Below is a small trained network, with its code and all its weights. Each question gives an input and a class and asks what happens when units are switched off, that is, made to give their printed mean instead of their output.

import numpy as np


def w(rows, s, z=0):
    codes = np.array(rows[::2]) - 128.0
    scale = np.full(codes.shape[1], s)
    scale[-1] = z or s
    return codes * scale


def f(y):
    return y / 2 * (1 + np.tanh(0.7978845608 * (y + 0.044715 * y**3)))


def log_softmax(a):
    a = a - a.max(-1, keepdims=True)
    return a - np.log(np.exp(a).sum(-1, keepdims=True))


def net(x, mask):
    res = np.array(x, float).reshape(1, 5) / 4 @ E
    y = f(res @ A[0][:, :-1].T + A[0][:, -1])
    res = res + np.where(mask, y, B[0][:, -1]) @ B[0][:, :-1]
    return log_softmax(res[-1] @ U[:, :-1].T + U[:, -1])


A, B = {}, {}
E = w([
[221,101,72,140,53,113,60,32,103,176,199,114],'x0',
[119,217,1,209,81,154,169,142,186,58,151,205],'x1',
[28,174,152,247,94,90,76,164,83,192,155,100],'x2',
[223,87,175,213,89,94,89,173,162,22,91,81],'x3',
[86,22,135,167,120,46,211,68,44,71,165,189],'x4',
],0.0089)
A[0] = w([
[60,176,93,53,147,159,155,96,79,210,178,168,19],'N0',
[113,76,138,150,128,58,171,126,34,111,174,161,104],'N1',
[135,165,105,124,129,147,73,143,153,172,122,71,84],'N2',
[136,102,211,90,127,102,123,122,103,179,118,87,41],'N3',
[183,69,95,58,122,177,196,97,152,87,103,138,38],'N4',
[92,79,129,169,136,85,183,77,70,89,130,166,17],'N5',
[129,82,184,116,163,104,98,109,85,180,150,48,55],'N6',
[197,109,80,134,53,115,68,65,81,180,176,130,20],'N7',
[126,191,9,220,90,137,169,137,164,103,175,173,15],'N8',
[180,121,137,166,112,106,113,179,151,80,144,59,32],'N9',
[56,141,185,129,172,136,191,225,113,94,58,155,6],'N10',
[50,152,153,242,91,96,97,157,82,186,150,101,62],'N11',
[178,112,193,190,92,111,94,152,122,40,97,112,74],'N12',
[163,216,125,106,133,192,91,182,151,178,98,64,2],'N13',
],0.012,0.0079)
B[0] = w([
[100,79,64,163,121,27,44,139,62,182,107,196,202],'N0',
[145,121,116,152,77,182,175,193,139,154,171,113,217],'N1',
[127,56,130,118,104,172,188,162,162,145,159,144,193],'N2',
[102,147,141,101,90,172,103,106,80,71,41,109,199],'N3',
[172,215,171,82,208,149,126,156,106,152,164,176,209],'N4',
[146,59,130,101,44,173,191,185,163,163,139,124,199],'N5',
[98,153,179,138,118,213,109,107,89,49,39,141,214],'N6',
[48,166,131,176,195,104,163,61,245,149,178,50,221],'N7',
[110,157,194,126,84,184,95,91,69,39,29,100,245],'N8',
[106,81,95,142,127,76,105,115,80,151,134,188,203],'N9',
[85,140,129,187,188,132,132,38,220,145,146,55,230],'N10',
[234,189,134,32,230,127,125,138,130,126,176,169,244],'N11',
[91,106,89,165,145,72,66,130,76,203,130,207,251],'N12',
[161,83,141,144,33,167,204,164,145,146,179,141,211],'N13',
],0.011,0.015)
U = w([
[98,169,170,136,78,199,120,87,72,36,37,132,106],'0',
[157,84,127,142,25,187,212,189,166,162,180,144,105],'1',
[87,100,78,176,126,41,74,115,62,187,123,213,121],'2',
[66,165,127,183,187,124,155,29,240,137,162,61,131],'3',
[254,210,139,23,222,144,138,125,120,124,167,183,125],'4',
[139,175,88,124,139,125,128,155,130,107,137,87,254],'5',
[139,101,83,99,119,50,145,109,130,53,110,84,105],'6',
],0.0087,0.02)

Each question gives the input, the list of numbers given to net, and the class t.
The units are the neurons (one row each of A and B). Each row of codes is followed by its name. A weight is (code - 128) times the scale printed after its matrix; where a second scale follows, it is the last column's (A, B and U).
mask holds one flag per neuron, in row order. A switched-off neuron (its flag False) gives its mean, the last column of its row in B, instead of its output. The means were averaged over made-up inputs and are rounded, as every weight is.
A unit's drop is (log p(t) with every unit on - log p(t) with that unit switched off) / (log p(t) with every unit on - log p(t) with every unit switched off).
The circuit of an input: a set's keep is (log p(t) with only the set's units on - log p(t) with every unit switched off) / (log p(t) with every unit on - log p(t) with every unit switched off). Starting from the 12 units with the biggest drops (on a tie, the unit counted first), units are removed one at a time, each time the one whose removal leaves the highest keep (on an exact tie, the one counted first), for as long as the keep stays at least 0.8.
circuit, biggest first: the units of the circuit, biggest drop first
most important unit: the unit with the biggest drop
top k neurons: the k neurons with the biggest drops, biggest first
drop when u is switched off: that unit's drop, to one decimal
input [-4,2,-5,2,7], class 1: circuit, biggest first -> (N5)
input [6,-2,-2,7,-2], class 2: top 2 neurons -> (N12, N9)
input [-1,-1,4,0,3], class 4: top 2 neurons -> (N11, N13)
input [2,6,6,-6,4], class 0: top 3 neurons -> (N8, N12, N4)
input [7,-5,-7,-4,-4], class 3: top 3 neurons -> (N7, N11, N8)
input [8,2,-7,-4,-6], class 3: top 2 neurons -> (N7, N11)
input [-4,7,-6,8,5], class 2: top 4 neurons -> (N12, N6, N9, N3)
input [-7,-6,5,4,6], class 3: top 2 neurons -> (N10, N8)
input [-6,5,6,4,7], class 1: top 4 neurons -> (N5, N1, N7, N4)
input [-4,-1,-5,3,-6], class 1: top 2 neurons -> (N13, N11)
input [8,-1,3,5,-7], class 3: top 3 neurons -> (N7, N5, N1)
input [7,4,6,-5,7], class 1: top 3 neurons -> (N5, N1, N10)
input [7,-2,-8,6,8], class 1: top 4 neurons -> (N5, N1, N11, N10)
input [-1,-5,-6,-7,-4], class 2: most important unit -> N0
input [-6,1,7,5,5], class 4: drop when N11 is switched off -> 2.2
input [7,0,5,-8,-8], class 1: drop when N2 is switched off -> 2.2
input [-2,5,1,0,3], class 0: drop when N8 is switched off -> 1.4
